Here is a tiny trained network, its code and every weight. The questions are about switching its units off for an input and a target symbol, where a switched-off unit gives its printed mean instead of its output.

import numpy as np


def w(rows, s, z=0):
    codes = np.array(rows[::2]) - 128.0
    scale = np.full(codes.shape[1], s)
    scale[-1] = z or s
    return codes * scale


def norm(h):
    return h / np.sqrt((h * h).mean(-1, keepdims=True) + 1e-5)


def f(y):
    return y / 2 * (1 + np.tanh(0.7978845608 * (y + 0.044715 * y**3)))


def softmax(a):
    e = np.exp(a - a.max(-1, keepdims=True))
    return e / e.sum(-1, keepdims=True)


def log_softmax(a):
    a = a - a.max(-1, keepdims=True)
    return a - np.log(np.exp(a).sum(-1, keepdims=True))


def net(x, mask):
    ids = ['αβεηθλμξφ'.index(c) for c in x.split()]
    T = len(ids)
    res = E[ids] + P[:T]
    q, k, v = (norm(res) @ M[0].T for M in (Q, K, V))
    z = softmax(np.where(np.tri(T) > 0, q @ k.T / 2**0.5, -1e9)) @ v
    res = res + np.where(mask[0], z, O[0][:, -1]) @ O[0][:, :-1]
    y = f(norm(res) @ A[0][:, :-1].T + A[0][:, -1])
    res = res + np.where(mask[1:17], y, B[0][:, -1]) @ B[0][:, :-1]
    return log_softmax(norm(res)[-1] @ U[:, :-1].T + U[:, -1])


Q, K, V, O, A, B = {}, {}, {}, {}, {}, {}
E = w([
[149,214,26,57],'α',
[94,96,185,147],'β',
[156,83,118,161],'ε',
[93,145,107,148],'η',
[110,184,204,197],'θ',
[112,165,78,166],'λ',
[110,85,89,144],'μ',
[110,2,175,154],'ξ',
[159,180,135,185],'φ',
],0.0047)
P = w([
[122,131,156,93],'0',
[123,135,89,149],'1',
[126,142,88,153],'2',
[119,145,84,159],'3',
[119,143,87,184],'4',
[109,146,79,206],'5',
[109,136,82,232],'6',
[100,132,66,254],'7',
],0.0035)
Q[0] = w([
[85,124,40,254],'h0',
[139,126,159,102],'h0',
],0.028)
K[0] = w([
[166,163,128,1],'h0',
[120,103,138,148],'h0',
],0.023)
V[0] = w([
[5,142,128,123],'h0',
[163,214,164,170],'h0',
],0.017)
O[0] = w([
[3,250,97,43,254],'h0',
[244,76,178,30,185],'h0',
],0.0074,0.0056)
A[0] = w([
[173,188,252,120,127],'n0',
[125,78,181,131,113],'n1',
[213,159,49,58,87],'n2',
[196,164,37,170,2],'n3',
[82,84,80,98,134],'n4',
[140,146,139,161,116],'n5',
[69,125,89,129,127],'n6',
[41,196,154,58,64],'n7',
[181,159,2,127,89],'n8',
[87,226,175,180,136],'n9',
[138,154,151,170,150],'n10',
[135,138,131,188,72],'n11',
[201,250,148,169,113],'n12',
[135,137,186,47,73],'n13',
[166,165,71,127,62],'n14',
[144,164,160,155,129],'n15',
],0.0091,0.0022)
B[0] = w([
[64,118,41,109,142],'n0',
[84,146,182,156,141],'n1',
[176,206,112,167,187],'n2',
[72,109,144,217,158],'n3',
[169,95,141,98,139],'n4',
[108,120,100,120,132],'n5',
[167,93,109,62,160],'n6',
[135,108,211,248,253],'n7',
[85,145,214,207,171],'n8',
[171,71,115,17,190],'n9',
[102,122,85,113,139],'n10',
[90,133,86,112,136],'n11',
[175,52,173,143,156],'n12',
[116,159,34,137,147],'n13',
[136,140,163,163,140],'n14',
[122,113,85,106,131],'n15',
],0.016,0.0057)
U = w([
[95,62,86,66,175],'α',
[34,145,92,117,164],'β',
[123,68,247,86,75],'ε',
[114,132,148,123,3],'η',
[75,211,192,59,148],'θ',
[119,39,89,217,118],'λ',
[145,194,59,100,123],'μ',
[232,98,125,91,206],'ξ',
[167,225,167,184,96],'φ',
],0.011,0.0032)

Each question gives the input, a string of symbols that net reads in full, and the target symbol t.
The units are the heads (2 rows each of Q, K, V and O) and the neurons (one row each of A and B). Each row of codes is followed by its name. A weight is (code - 128) times the scale printed after its matrix; where a second scale follows, it is the last column's (O, A, B and U).
mask holds one flag per unit, heads first, then neurons. A switched-off unit (its flag False) gives its mean, the last column of its rows in O or B, instead of its output. The means were averaged over made-up inputs and are rounded, as every weight is.
A unit's drop is (log p(t) with every unit on - log p(t) with that unit switched off) / (log p(t) with every unit on - log p(t) with every unit switched off).
The circuit of an input: a set's keep is (log p(t) with only the set's units on - log p(t) with every unit switched off) / (log p(t) with every unit on - log p(t) with every unit switched off). Starting from the 12 units with the biggest drops (on a tie, the unit counted first), units are removed one at a time, each time the one whose removal leaves the highest keep (on an exact tie, the one counted first), for as long as the keep stays at least 0.8.
units of the circuit, in order: the units of the circuit, biggest drop first
top k neurons: the k neurons with the biggest drops, biggest first
drop when u is switched off: that unit's drop, to one decimal
input β η ε β β θ, target ε: units of the circuit, in order => [n7; n9]
input ε η ξ η β θ φ, target λ: units of the circuit, in order => [h0]
input β β φ ε φ, target ε: top 3 neurons => [n7; n9; n2]
input ξ ξ φ φ, target α: top 2 neurons => [n9; n7]
input ξ ε ε η, target α: top 2 neurons => [n9; n6]
input β ε φ ε, target ε: top 4 neurons => [n7; n9; n2; n6]
input α μ η η ξ φ β, target β: top 3 neurons => [n7; n9; n1]
input β φ ξ θ η ε φ ε, target ε: drop when h0 is switched off => 0.2
input φ ε ε η ξ λ, target ξ: drop when h0 is switched off => 0.5
input ε η α θ, target α: drop when n7 is switched off => 0.1
input φ φ ε ε η, target ξ: drop when h0 is switched off => 0.4
input η ξ θ, target θ: top 2 neurons => [n7; n9]
